Each row is followed by its class.
[ -97  -65   -6   52 -205 -109  -57  124  231  -11  106  -52 -222 -265
   18 -226 -107 -251   70 -299  299  155  298  633 -258 -271 -445   -7
  -16  613  102  161  228  249   78 -214 -318   72 -235  118 -294  193
  140] -> C
[-266    5  -59  182   10  207 -234  -94  -92 -318 -195  -44   98 -342
 -157  553  153 -201 -259 -230  409  144  554  -49 -181  272 -171 -293
  316  -78 -121  -17  297 -255  214  -28   93   81  234  -11  248 -272
   -1] -> J
[-230  -89   75  427  -88 -364 -691 -482 -629 -310  186   54  -49  -41
  -81 -112  569  -71 -352 -141  343 -189  402 -351  -19  297  -85 -123
  541 -393 -495 -319  -17  -15 -206  156 -220 -260  179 -325  116 -381
  187] -> B
[ 227  152  241   56  249 -121 -126 -107 -120 -218   49 -167 -158  223
 -392   14   68 -124  108  379  424  -28  -51  110  284  -53  132 -177
 -126  346  355  -80  404 -179 -110  -42 -135  148  -15  219  185   26
  -10] -> J
[  55   47 -257  156  146  -64  171 -292 -457   31  327  341  123  371
  274  -99   31   62 -191 -133 -138   34  -77 -238  -55   -7  -95 -124
   37   16 -132  -42 -135 -135 -106  355  -63  -18 -165   72  237 -413
   97] -> D
[  23 -137 -112  -85   77   41 -125  218 -210   34    5  -38  -30  390
   44  136  -41  236  -62   62  263  -67    0  -42  108   23    4  115
 -233   33   27 -183  -39  -53 -179   49 -112   43   12  114 -193  108
  -93] -> A
[   8   88 -176 -206  123  -16 -157  235  195  124 -241 -117  267  309
  180   43  186  319   24 -202   29  305    3   33   33 -366  305   73
 -406   87 -229  194 -315  286  -36   75  -12  -79 -129 -175  149  220
   79] -> A
[-200  -51   25  104  330 -190   20  137  188 -139  142 -250  358 -219
    4   32  -94   18 -181  289 -329 -174   84 -403  166  165  411  442
  171 -214   20   12  100   36  126  207  122 -116   54 -222  247   21
   -8] -> Z
[ 185  -47  -89 -103  -40    5 -188   53 -116   19  256  161  -83  159
  116 -371  115  137 -192  -41  115  -97  -56  -25  268 -106 -153  -34
   75   74  -47 -185   57  126 -284  -22 -133  -41 -107   82 -227  172
 -120] -> M
[-489 -236  119 -323    2 -141  572  -85 -181  -43  171   51  209 -218
   39  140 -155    2 -263  101  -93  -25 -269  -25  101  128  379  346
 -174   54   -4   46  150  -37  193 -591 -221  -99  -75  198  229  107
  141] -> K
[-165   65 -135  254   48 -303 -258  150    5 -202  146 -136  -12   41
   82  164  340  -83 -102 -166  296  110  297   33  173  146  361   64
  149   36 -171  -34  207 -135 -184  234  359   22  131   25 -120 -272
  112] -> M
[ 293   66  263 -370  254  -54  128 -348 -170  103  283  -72 -491  201
 -218 -241   29   45  355  186  -80 -128 -496  119  -46 -203  250  -44
 -348  172   58  157  399   98 -156 -112  413  167 -354  242  217 -141
   96] -> H
[ 138  248   13  121   51 -181 -191 -103   20  -60  155  -32 -310  -15
   39  -71   37  -81  -23  -62  114  -10  -69   37  129  273 -106   38
  293  -50  173 -117  -27   -4  -69  427  425  170  279  153  -79 -144
 -197] -> K
[ 151  127   87  -50  -65  220  -26  125  -24   35   61   11 -245    0
 -121  -18  -92   20  154  -80   10  -35  -35   42   75  -96   46  -13
   33   88  113  211  172   70 -100 -215  195  -32    1   35  120   90
   77] -> K
[  39   95  346   -2   43   65 -593 -159 -272 -176  188 -100 -260   76
 -280  138  420  -59  114  -22  374  103  196  -12  130   50 -104 -179
   20  -95   88 -290  224  -36  -81   62    7  271  228   89 -271   54
 -113] -> D
[ 114  180   -2 -286  -18   57  158 -385  378  192 -174  -26 -211 -125
   71 -110  -88   53  166   16 -374  123 -280  151  -90 -436  113 -176
 -268    8 -158 -126 -148   45   -9    7   94  153  -53   78   92   19
   42] -> B
[  96   19   94  -21   -6  149 -163  -16  203 -100  -30   -4 -204  171
   32  306  -92 -146   60  -91  242   -7  -57  -76  -32 -102   73  -88
 -237 -232  186  254  -35  -13  -38   53  147  181  200   99  -44  -76
  -75] -> C
[ 117   -1  -55  113  -38  114 -249  138   26  -26  214  -25 -292  -21
 -200 -391  -95  119  -74  187 -223 -114  -30  217   61  146 -186  266
  168  305  282 -102   71   84 -107   41 -148   72   33  176  -84  350
 -179] -> C
[ -26   90  281 -232 -246  242  240  -84  449  141 -280  -21    3 -359
 -280 -102 -164  -77  452 -143 -388  206 -204  384 -239 -144   87  301
 -153  100  -54   61   31  271   72 -359  -55   14  -39  -38  -96  344
  152] -> S
[-310 -118 -349 -171  -25  -83    6   28  112   50   78  -46   12  168
  375  -38  224  323 -208 -206 -151  273   75  254  180 -184  142  262
  142  310 -318 -402 -217  -33  -40  -15 -321 -148   53  229   43  240
 -140] -> R
[  36 -233  113 -139 -181   60  123  260 -196  112  115  -69  -97   68
  137   -4  -47  122  162  -90  154   64   16   85   -4  154  104  224
 -173  126  -86  -91 -127 -115  -73 -253  -46   55   80   49 -120  203
   36] -> B
[ 262 -204  231  -62 -183  266   67  -39 -316   90 -131 -256  -79 -290
 -364  -69 -295 -139  153  210 -225   74  116 -187  -82   89  407  -28
 -203  235  305 -220  516 -198  -59 -198  -23   62   52  229  197  105
   16] -> H
[  58 -106  -57   38  -91  214  138  -11  235  171 -125   91   13 -217
  -51  -66  -53  -99 -108 -103  -38  182   74   17 -201  433 -174  225
   21  148   81  157 -104  -11  187    0  -17  151 -126 -111   85  167
  304] -> H
[ 222 -135  275  199  -73  135    8 -179 -391    9    5   -8 -209 -190
 -394   22   -3 -279   43  -19   26  -70  269 -123 -120  161  -97  108
  -33   30  -24 -249  269 -181   -2 -371 -144  -86  180  -49  276   12
  227] -> J
[ 188  544  -66   28  548  -59  -58  219  287 -147   47  141  -58  482
 -110  172   79 -390   26  156   86 -124 -305   -9  -38 -273  -23   48
 -152 -139   52  364   76  231  -68  294  190  -15 -102 -187  -76 -155
 -106] -> D
[ 234 -254  524 -227 -106 -117  119  519 -544  -33   85   51  433   26
  -75   95 -409  217  277 -162  262 -545  364  173   11 -362  -44 -353
   43  173 -338   42  519  -99  -99 -737 -144 -454  -61 -388  155  191
   25] -> R
[  66 -175  141    0 -122    6  -15   22  -12 -104   97  176   20 -143
   -5   87  -90  -33    9  -89   90   37  102   44  -11  193  -37  154
  -36   48   41  131  -28  -75   -2 -176  210  184  183   96    5  179
  184] -> B
[ 230  149  -37   -5  226   46 -260   30  259  280  180  -47 -375  135
 -110 -235  367   17    3   93 -177  129  -44   37  107 -170  197   11
 -235  195   89 -215  -49   10 -209  514  227  248  -25    8 -293   47
 -123] -> M
[ -64  206   13 -302  675  206  203    3  249 -215    5  105  266  316
 -157   44  284  -40 -276 -200  -90  395   81  188  135 -476 -203   25
 -542  221 -178  452   29  159  334    9   25  -32  -21 -287  297  134
  213] -> J
[ 114   28  138  148   57   38  -17 -119 -107   48 -195 -509   21  144
  -73 -133 -259  228   91  292 -115 -189  108 -135   98  -36  212  -35
  184  126  198 -646   35 -159   53  382 -275 -167  145  -88  343 -120
 -323] -> M
[ 171 -182    5  -47 -100 -147  -77  -48 -345   -9  202  -65 -125  -66
  123 -159 -148  128 -105  164   54 -218   22   31   91  106    0  -23
  -43  133   92  -94  -29 -131 -128  -28  -93  133  -65  -12 -120   25
   10] -> K
[  40  -51   20  -68   88   21 -120    7  -89  -49   67   -2  -80 -106
 -157   50   35   36  -73  -41  184  120   29  -14   71   10   36  -67
   70   54  243  -65  225   61    6  111  305   86   12  239 -110  -13
 -110] -> Z
[ -80  248   90   14  402 -150  233  -20  500  -24  -45  -14   96   41
 -231  109  228 -517 -101  327 -136  311  -94  306 -229  -49  167  566
 -436   96  -40  351  -50  155  100 -112 -126   62  207  -72 -233  357
  115] -> R
[ -95   90  -28 -226  -10 -182 -136 -189  -50 -232  -66 -296  262 -108
  -43   20  325 -144 -211   87  292  100  334  133  215 -375 -117 -200
  187   86 -177   90   72   29  186   67 -556 -209  -67 -188   89   67
   97] -> R
[-212 -247 -143 -110 -149   79  173    6 -331  158  -40   -1   -6  214
  341  191 -129  263   14  -29  -85  -21 -158 -266 -178  156  152   57
 -427 -200 -117  -60 -320 -175  -40 -122   92  159   41  146   11   -5
  136] -> Z
[ -20  413   -3  150  448  216  -47 -490  353  259   39 -111 -677  -60
 -183  117  111  110   69   40 -582  130  -45  -49   61 -166  395 -253
  -69  184  154 -452  170 -120  182  675  155  240   19  291  339 -439
 -176] -> M
[ 336  148  295  145  133   48 -235 -232 -100  120 -178  117  -34  101
 -487  216   12 -272  111  221  192 -106  122 -158 -166   12   83 -408
 -336   18 -119   52  114 -142 -122   64   -6  228    4  -80  328 -149
  307] -> A
[ 365   34  186   70 -342  252 -105 -243   88  341  -73  101 -465 -217
   13 -122 -234   -4  118  -58 -258 -362   27  -86 -212  192  135  160
 -275 -122  -23  -95  -67  -74 -171  -54 -309    4  115  -95  135  305
  324] -> M
[-100  152 -204 -403  307 -295 -250 -185   -7  187  177  274  192  128
 -118   -6  234  453 -291  -98 -221 -215    2  125  333 -373  154 -266
  111  310  -31 -251  352  -97   -4  384 -195  -57 -378  -53  193   37
   -6] -> K
[  19 -222  -33 -184   18  402 -378  363   66   45  -68  -84   -8  266
 -120  -33  120  351   90  -99  106  242  265   52  -32   75 -171  476
 -176 -146   44 -103   -6  313 -170 -290 -168 -112  238  243 -456  726
  -94] -> R
[ 308  -70  361 -125   45  108  202 -165  -42  -56   57 -300   25 -224
 -306 -178 -250  -81  332  230 -159 -102   -1   70  -46  -43   62  170
  -14  144  102  -81  229  -67  -50 -289   84   50   65   17  157  131
   75] -> Z
[ 200   64  -57  133  117  -88 -202  -18  -13  -74   90  185 -133   20
 -123  -99  -19 -109 -141  124   46   -8    0   71   82  -67 -100  -60
   52  171  190  -82  105   80 -130  288   71  -14  -20  140 -119    5
 -139] -> M
[  70 -177  -10 -259  -30   62   86  -41 -258  251 -113  -78  151   71
 -165   19  105  167  -15   82  -77   68   16 -167    8   73  269  185
 -197  157 -196 -259  -98  -43  -92   21 -252  -34  -85  -33  201  107
   52] -> S
[ 136  239   98   20  308  132  -81   81  -15  -14   54  132 -115  254
 -136   28 -185   50   24   67   -7 -187 -175  -24    1 -281  -55 -242
 -167    6  169  130  180  122  -21  -65  103  -85 -183  -71  124  -46
  -67] -> Z
[ 255  -91  268 -277 -140  366  207  -31  331   64  -40 -189  -73 -194
  -31  -48  -93 -110  370 -247 -352  211  269  233 -106 -149    0  290
  -46  186  -91  145   75  166  142 -455  -81 -149   75   88   76  423
  287] -> R
[   2 -214  -72  -92 -103  -92 -116   25 -136    6   31  -13   58  -15
  -64  -74  107   80  -75  237   25    4   45   65  116   12  -44  119
 -121   16   26   54   12  -23  -73  -83 -252  -89  -75   35 -185  263
   11] -> R
[ 157 -138   88  102  -75  -78 -101   39 -208 -191  -16 -173   96  -42
  -11    0 -100   32   16   78   95  153  211   90   39   76  -12  -40
  102  304  -11 -191   52 -186    9  -74  123  106  137   28  170   39
  -77] -> B
[-149 -104 -220   16 -110 -260  -14 -169  -70  112  231    1  114  -22
  366 -290  -28  362 -430   83  114 -218 -114  203  -45   91  -18  233
  190   56   33 -267 -155 -114  -49  380 -422   78  -32 -122 -141  127
 -283] -> D
[-278  -18 -131 -177   97   40   84  252   95 -263 -330  239  752    9
 -144  320  260  -43   72  124   14  379   14   90 -130  -20  144  191
   27  -43 -235  119   57  159  -24 -122  120 -209   45   10 -252  319
  -34] -> N
[ 111 -125   -7  209 -168 -119 -147   50 -314 -106  -33 -174 -107 -100
   93  -64 -177  -67  -45  207  210  -95   35  -76  -99  195  -64  197
  -33   -6  152 -247 -133  -46 -208  -14  140  100  220   58 -111   56
 -127] -> A
[-232 -131  137  -70  -31 -149 -195 -246  156  -88  316 -109 -179 -164
   13 -245  289  -50 -143   -4  -57   22  -15  134   69  184 -128  324
  185   12  -27  -46   46  147   93 -120  -58  261  -11   82 -253  189
   88] -> A
[ 258  527   41  226   90  118 -213  135  172   46 -345  207  -41  317
 -286  376  -34 -320  362   -6  478  -97  -60   12 -222  -41 -157 -329
   98 -276  -87  278  -58  176 -273  -53  261 -199   24 -166   26 -230
   25] -> K
[ 134   98  -96   90  150  237  176  193  -33   93 -184  123  532  165
 -258   87  -27 -273    7  353   -9  265  174 -192 -158  -62  -64 -190
  125 -101  -70  -17  -37    0  -51   28    7 -277 -137  -37  -34  -48
   18] -> S
[ -89  185 -171   40 -171   80 -199  -33 -188 -105 -173  -60  196   59
   42  170   17  247  -27 -136  -21  -80    8 -239   57  151 -133 -484
  574 -470 -144  -26 -155  -21  120  245  221 -117  -28 -113  167 -410
 -126] -> J
[  74 -238  -36  -75 -145   96   87  187 -235  140   18   -3  144   73
  131   80 -204  257  -40   76 -142  -28    6 -197   -8  178  135  167
 -123  -49 -164  -58 -175 -104  -52  -98 -157   31   -8 -120  -40  137
   12] -> B
[  22  160  105  165  370   32  138  196  429  -88 -208  -28  393 -238
 -469 -193 -196 -140  150  561 -390  -16 -117  133  -82 -406  189 -228
 -186   94  312  192  417  185   25 -161 -141 -296 -422 -118 -106   72
 -144] -> D
[-148  358  -87 -109  323 -251  -88 -109  104 -142  -42 -162  145  225
 -140  138  199 -214   36  259  167  -48 -288 -192  -66 -272  233  -72
 -194 -411    9  496   55  298 -146  178  372   34  -73  -41   -4 -370
  -67] -> R
[-168  370  -30   11  -13   52 -431  129   76  -78 -213  -83  243  208
 -265  151  264 -122   59  172  296   36   94   15 -176 -275 -114 -107
   43 -295  -27  101 -115  238 -126   65  -54  -59  160 -147 -221  163
  -22] -> N
[-271  173 -344 -269  -70 -167 -385  208   50  286 -133   79  283  331
 -276  261  592  193 -112 -129   40  325   67  127  129 -158  163 -223
   61   58 -303  275  136  190  163  335 -193   89 -265   78 -152   74
   -9] -> R
[ -12  206  158 -148  128 -154  -96  -62  -45   15  -14 -193 -192   99
  -89   52  150  -20   83  -54  244  -35   51  134   -8 -206  -12 -287
 -165   88   31  195  184   20   20 -178  221   61  -16  -41  165  -93
   96] -> R
[-367  591 -364  193  318 -242 -564   45  342 -173   45   -2   13   49
 -344  334  398 -298 -228   40  217  145  252    4  159 -466   96 -126
   15   71  249  176  467   69 -103  447  161  -11  -43  210   57  -93
  112] -> H
[ 143 -149   27 -202    2 -249   97  -83  -36  -16  163 -162    9   31
  258 -294  130  243  -86   44  -70   52  -66  179  329 -149  113  161
  -73  221 -189 -197  -70   12   35 -148 -188  -70  -91  -89  -38  185
  -97] -> B
[ 372 -151   52   36  -24  190  469   67 -134   17   80  132  -51   25
   72  -60 -297 -117  115   26 -105  197 -236  -98   30  351 -174  373
  -79   33  -58  124 -242 -213  -51 -144   50  275  146 -100   38   46
  134] -> D
[  26 -146 -121  200 -110 -315 -205   19 -294   12    8 -299 -284  249
   62   94 -174  -18   40  122  620 -319  -81 -249  -30  250  227 -117
 -126  -27  336 -159  312 -374 -423  425  -42  221    8  212  -71 -395
 -180] -> J
[-182  -98  -40  -55 -178 -100  305 -156 -123  -52   27 -390   20  -28
   63 -186  -54 -108   82  161   83   96  -74   52  -10  104  -31  -53
  333  -49   -1   82  100 -137   96   89  -37  -60 -124   67    4 -344
  -58] -> S
[ 103  152   23  -41  249  -78 -262 -107  -63  -74  121  -19 -218   51
 -183   47  200   11   -1  137   19   51   30   33  173  -61   36  -32
  -46   74  170  -69  112   25 -100  150  292   97  122  176  -73   17
 -103] -> K
[  67  286  114   45  342  179 -415   37  162 -331   26  200  224 -122
 -644 -134  347  -43   -7   67 -163  500  311  323  244 -164 -301 -106
  294  306  143  162  238  249  111 -202  226 -249  -27   75  151  409
  187] -> H
[ 319  452 -155    5  283  206 -263  120  444  165  -10  -14 -549  198
 -263 -217  -78  -44   68  133  -79   33 -350  180  119 -269  283   93
 -191  154  264 -143  174  245 -212  305   58   95 -201  155   42   18
 -188] -> M
[ -57  381 -191 -154  322 -330  -24  117   30  -31 -220  308  143  387
 -186  447  -27  -31 -113  144  215 -433 -316   20   28 -635   73 -573
 -292 -143   24  225  286 -114  -64  215   -2   14 -242 -106  -41 -304
  -67] -> M
[ 361   38   28 -176  -23  460  150  196  147   11  -60  140 -164 -147
 -485   38  400 -460  125  -48 -112  899  153  333  134  195 -312  -67
  261  320  -14  403  289  146  306 -502  125  -90 -177  234 -303  269
  155] -> N
[ -55    7 -128   12   96   17  272   69   85  -33 -145  -86  180   11
   17  -40   25  -52 -152   49    1  139  -77  -35  -82  -11 -240  150
 -202  -51  -33  177 -202   74  119 -198  107   82   42  -87  -28   59
   45] -> K
[-255   61  -84 -270  -61 -161  202  -21 -147  -69   35  155   18  168
  182  167   17  104  -26 -268  189  132 -218   70  166  -21 -176    9
  -27   64  -36  287 -164   26   12  -60 -106  -40 -105   -5    3  -30
  224] -> R
[ -90  744 -383  276   79  116 -454  137  369    5   31  505    0  247
 -168  332  258 -383  128   11 -218 -215 -190 -345   30 -527   63 -371
  190 -581  -98  757   27  300 -436  550  218  -77  -55 -201 -336 -401
  -33] -> D
[ -36 -314  -57 -179 -455  340  460  483   22  275 -401 -247  626 -455
  112  -91 -578  365 -105 -138 -706 -159  139  -15  -35  -48  451  392
   96  165 -378 -634   57   90  271 -405 -543 -429 -101 -403  257  380
 -226] -> J
[ -96  -16  -18  128   58  -82 -193 -110  -48   91   73   94 -140  -24
    4  -15  132   72 -214    5   83 -157   86  -90  -54    8  -34  -87
  -94  -28   95 -189  -55 -115    9   62  -70  116  -65  -18   93  -35
   65] -> S
[ -32 -261 -111  -62 -248  -18   91  157   21   24  -21   42  150 -211
  167  -84 -191  104  -96  -46 -129  168   54  140  -72   59   27  337
 -126  174  -42  -94 -213   11  -87  -27  -99   11  133   43 -170  374
   14] -> C
[ 123 -102    1   -5 -219  110 -397  149  -82   50   18  -52 -169  -47
   37    9  -22  160   57  -74  163  -99  171   74   82   56   -7   25
  213   24  -32 -302  -61    1 -219  123  -46    1  118    8 -217  142
 -192] -> A
[ 198  240 -174 -120    1   -4 -150  208  272   85 -279  261   10  229
 -183  232   85 -257  123 -145  522   33  -46   -7 -132   16 -134 -230
  -69 -156   61  562  128  104 -183 -136  393  -21 -157   57   35  -25
  284] -> B
[ 149   -2 -127   -3  549 -256  484 -131 -212 -191 -140  118  -31  469
  191  376 -292 -224 -142  233   65  -77 -407 -365   59  162  498 -292
  -31  -63 -106  -81  156 -292 -175  341  453   29   32  104  211 -827
 -216] -> D
[ 123   86  -12  108 -151  -40  -94  166  232  -27 -280  152  348   -9
   97  245  133 -352  -64 -133  338  351   84 -173  -32  385 -324  124
  136 -489  -98  346 -608  253  316  232  224  -62  224 -294  -25   64
   88] -> C
[-331  412  237  285  267  133  249   65  231  -44  -74 -110  122  -77
 -213  180 -182 -111  277  169 -411  -70 -188 -409  128 -238  558  -32
  198 -161  132 -158  147  114   91   69   40 -177  -85 -219  378 -369
   80] -> D
[-101 -264  -72   61 -221 -115 -269  101 -270  -59   20  162   65   46
  198  111   18  120 -184 -185  380  -84  174  -30  -31  269 -327  -67
   25  -82   86  -87 -278 -165  -28   27   79  149  218   86  -35   65
  -57] -> R
[ 328   66  336   41  -33   71 -173  -64  -99  -60  310  187 -337  -44
  -74  -77  131 -430  157  180  247   17 -105 -247   20  298  -34   55
 -153 -299  279  435 -117  156 -295 -208  338  215  232  240 -308  117
   80] -> S
[-127 -240  130 -139 -276  183   19 -109  -18  133  -97 -122  269 -251
 -201   46  130  209   40 -181  -49  277  246   95 -155   94 -183  175
  -30   56  -92   42 -114   66  166 -395 -176   89   90   14   56  350
  160] -> D
[-206  325  -77  -35  473 -252   27   97   56 -287 -245  -86  237  416
  172  307  111  114 -127   32  393 -131 -112  -85   87 -641  227 -436
  -44 -416  -33   34  149  179   63 -124  117 -536  -39  -91   57 -332
 -353] -> B
[ 239   11  159  285 -161  -99 -270  106 -297 -195  -10 -369 -138 -186
   11 -171 -349   18 -107   16  315 -300  259  140  130 -239 -117 -567
  132  278  198 -416  239 -289  -27 -182 -103   26   99 -172  324 -273
 -415] -> C
[ -23   18  183  177   38  259 -157  -85  -15   15  176 -153 -363  -42
 -171  172  199 -220  -10  146  135  116  103 -147 -309  628  369  651
 -356  -49  -54  -53 -100    1 -113  -90  342  377  416  272  258  188
  253] -> N
[-116  -72 -113 -272   17  -51 -132  114 -224  -77   13  -39  132   49
   47  181   83  217 -231  -94  274   17   19  -19   66  -39    2  -10
 -214  -21   59  177   59   36  -33 -166   53  -44  -94   71   28  116
  -14] -> A
[ 163  -51    7  284   18  548  341   32   56  152 -404 -105  199   44
  -12  167 -305   88   70  -32  -45  109  424   51 -435 -219  106 -526
 -199  282 -209  -44  428 -171   88 -628 -375 -246  -61  114  404  -77
 -144] -> N
[-176  -60   35   39  181  208  150 -341 -251   81  492  249 -133   12
  302 -123  252  209 -209 -432 -382  283   73 -115  -69  287 -284  333
  -15  -63 -223 -240 -318  -78  253   79  135  151  105  -30  106   13
  243] -> Z
[ -83  343  -41   79  227   27  156 -231  267  -45   59   16  -50  173
   54  -28 -198  135   41   51 -490  -22 -307  -32  176 -610  104 -289
   22  -29   25   60  -65   89   86   99  -53 -188 -226  -79  358 -339
  -43] -> N
[-251  489   51  377  457 -115 -387 -271  188 -523 -159   59  134 -147
 -359 -112   88 -145  -42  178 -406  235  237  254  228 -588 -104  -34
    2  387  309 -267  102  275  113  -63 -151 -213  186  -40  234  179
   45] -> H
[ -89  303  312  295  295  184  131 -442  331  -97   48   -1   20 -600
 -155 -204   -8 -155 -226  262 -572  -85  188 -126   41 -264   67    8
 -120  -72  203 -176   93  101  406 -140 -557 -124   56 -184  296  193
  120] -> M
[ 117 -179  153  -18 -178  104  -26  -37  -75  112    1  -93 -127 -235
  -20 -106 -112   17   96   -3  121   22  126   55 -199  201  -51   57
  -22   72  130 -186  -41  -11  -47 -127   78   34   48  121   29  188
   46] -> J
